Here is a tiny trained network, its code and every weight. The questions are about switching its units off for an input and a class, where a switched-off unit gives its printed mean instead of its output.

import numpy as np


def w(rows, s, z=0):
    codes = np.array(rows[::2]) - 128.0
    scale = np.full(codes.shape[1], s)
    scale[-1] = z or s
    return codes * scale


def f(y):
    return np.maximum(y, 0)


def log_softmax(a):
    a = a - a.max(-1, keepdims=True)
    return a - np.log(np.exp(a).sum(-1, keepdims=True))


def net(x, mask):
    res = np.array(x, float).reshape(1, 6) / 4 @ E
    y = f(res @ A[0][:, :-1].T + A[0][:, -1])
    res = res + np.where(mask, y, B[0][:, -1]) @ B[0][:, :-1]
    return log_softmax(res[-1] @ U[:, :-1].T + U[:, -1])


A, B = {}, {}
E = w([
[129,95,82,35,2,100,106],'x0',
[132,124,117,134,129,126,123],'x1',
[187,41,122,22,224,80,185],'x2',
[133,131,88,134,142,112,103],'x3',
[201,190,138,155,91,66,212],'x4',
[111,139,181,104,117,132,149],'x5',
],0.0092)
A[0] = w([
[150,63,116,49,2,88,109,72],'n1',
[124,42,125,90,182,79,192,12],'n2',
[189,189,125,107,135,95,177,27],'n3',
[191,162,115,140,110,78,200,7],'n4',
[152,85,123,92,170,82,148,55],'n5',
[136,118,163,166,192,133,146,137],'n6',
[57,65,122,77,181,198,105,79],'n7',
],0.0099,0.0016)
B[0] = w([
[132,84,206,201,196,55,54,251],'n1',
[34,222,102,223,85,119,183,233],'n2',
[201,132,118,39,103,186,77,190],'n3',
[182,161,96,88,98,148,61,200],'n4',
[60,199,108,154,100,129,144,204],'n5',
[154,65,163,168,196,64,106,188],'n6',
[200,141,108,1,77,160,61,219],'n7',
],0.0091,0.011)
U = w([
[166,50,187,206,253,33,101,187],'0',
[2,179,84,231,6,146,141,183],'1',
[238,113,98,38,70,171,101,6],'2',
],0.0077,0.0016)

Each question gives the input, the list of numbers given to net, and the class t.
The units are the neurons (one row each of A and B). Each row of codes is followed by its name. A weight is (code - 128) times the scale printed after its matrix; where a second scale follows, it is the last column's (A, B and U).
mask holds one flag per neuron, in row order. A switched-off neuron (its flag False) gives its mean, the last column of its row in B, instead of its output. The means were averaged over made-up inputs and are rounded, as every weight is.
A unit's drop is (log p(t) with every unit on - log p(t) with that unit switched off) / (log p(t) with every unit on - log p(t) with every unit switched off).
The circuit of an input: a set's keep is (log p(t) with only the set's units on - log p(t) with every unit switched off) / (log p(t) with every unit on - log p(t) with every unit switched off). Starting from all 7 units, units are removed one at a time, each time the one whose removal leaves the highest keep (on an exact tie, the one counted first), for as long as the keep stays at least 0.8.
circuit, biggest first: the units of the circuit, biggest drop first
unit that matters most: the unit with the biggest drop
k most important neurons: the k neurons with the biggest drops, biggest first
drop of u: that unit's drop, to one decimal
input [0,1,3,0,-4,-2], class 2: unit that matters most => n7
input [-6,-3,-5,3,-4,1], class 0: 3 most important neurons => (n2; n6; n5)
input [3,-6,-3,7,-4,5], class 2: 3 most important neurons => (n2; n5; n6)
input [6,-2,-5,-5,0,-4], class 0: 2 most important neurons => (n1; n2)
input [-5,2,6,1,2,8], class 1: 3 most important neurons => (n2; n1; n5)
input [7,-3,-7,-2,7,-3], class 0: 4 most important neurons => (n1; n2; n7; n5)
input [4,-1,-3,3,4,8], class 0: 4 most important neurons => (n1; n7; n2; n5)
input [-4,4,-6,-7,8,3], class 2: circuit, biggest first => (n2; n3)
input [2,4,5,-2,4,-8], class 1: 2 most important neurons => (n2; n7)
input [-4,0,-5,1,8,5], class 2: circuit, biggest first => (n2; n3)
input [0,2,5,4,4,3], class 1: circuit, biggest first => (n2; n5)
input [-1,-8,1,7,4,-3], class 2: circuit, biggest first => (n1; n2)
input [4,-6,6,-2,-4,4], class 1: 2 most important neurons => (n2; n5)
input [4,-8,3,-1,1,-6], class 0: circuit, biggest first => (n1)
input [7,-1,-4,-4,6,-8], class 0: 2 most important neurons => (n1; n7)
input [-5,0,3,-7,-6,-4], class 2: 2 most important neurons => (n7; n1)
input [-6,6,7,-5,-2,1], class 1: 2 most important neurons => (n2; n1)
input [-8,-7,-8,4,2,3], class 0: drop of n6 => 0.5
input [-3,7,-2,8,-8,4], class 2: drop of n7 => 0.4
input [-4,-3,-6,-1,8,1], class 2: unit that matters most => n2
input [-3,-5,6,-2,5,-4], class 1: drop of n5 => 0.2
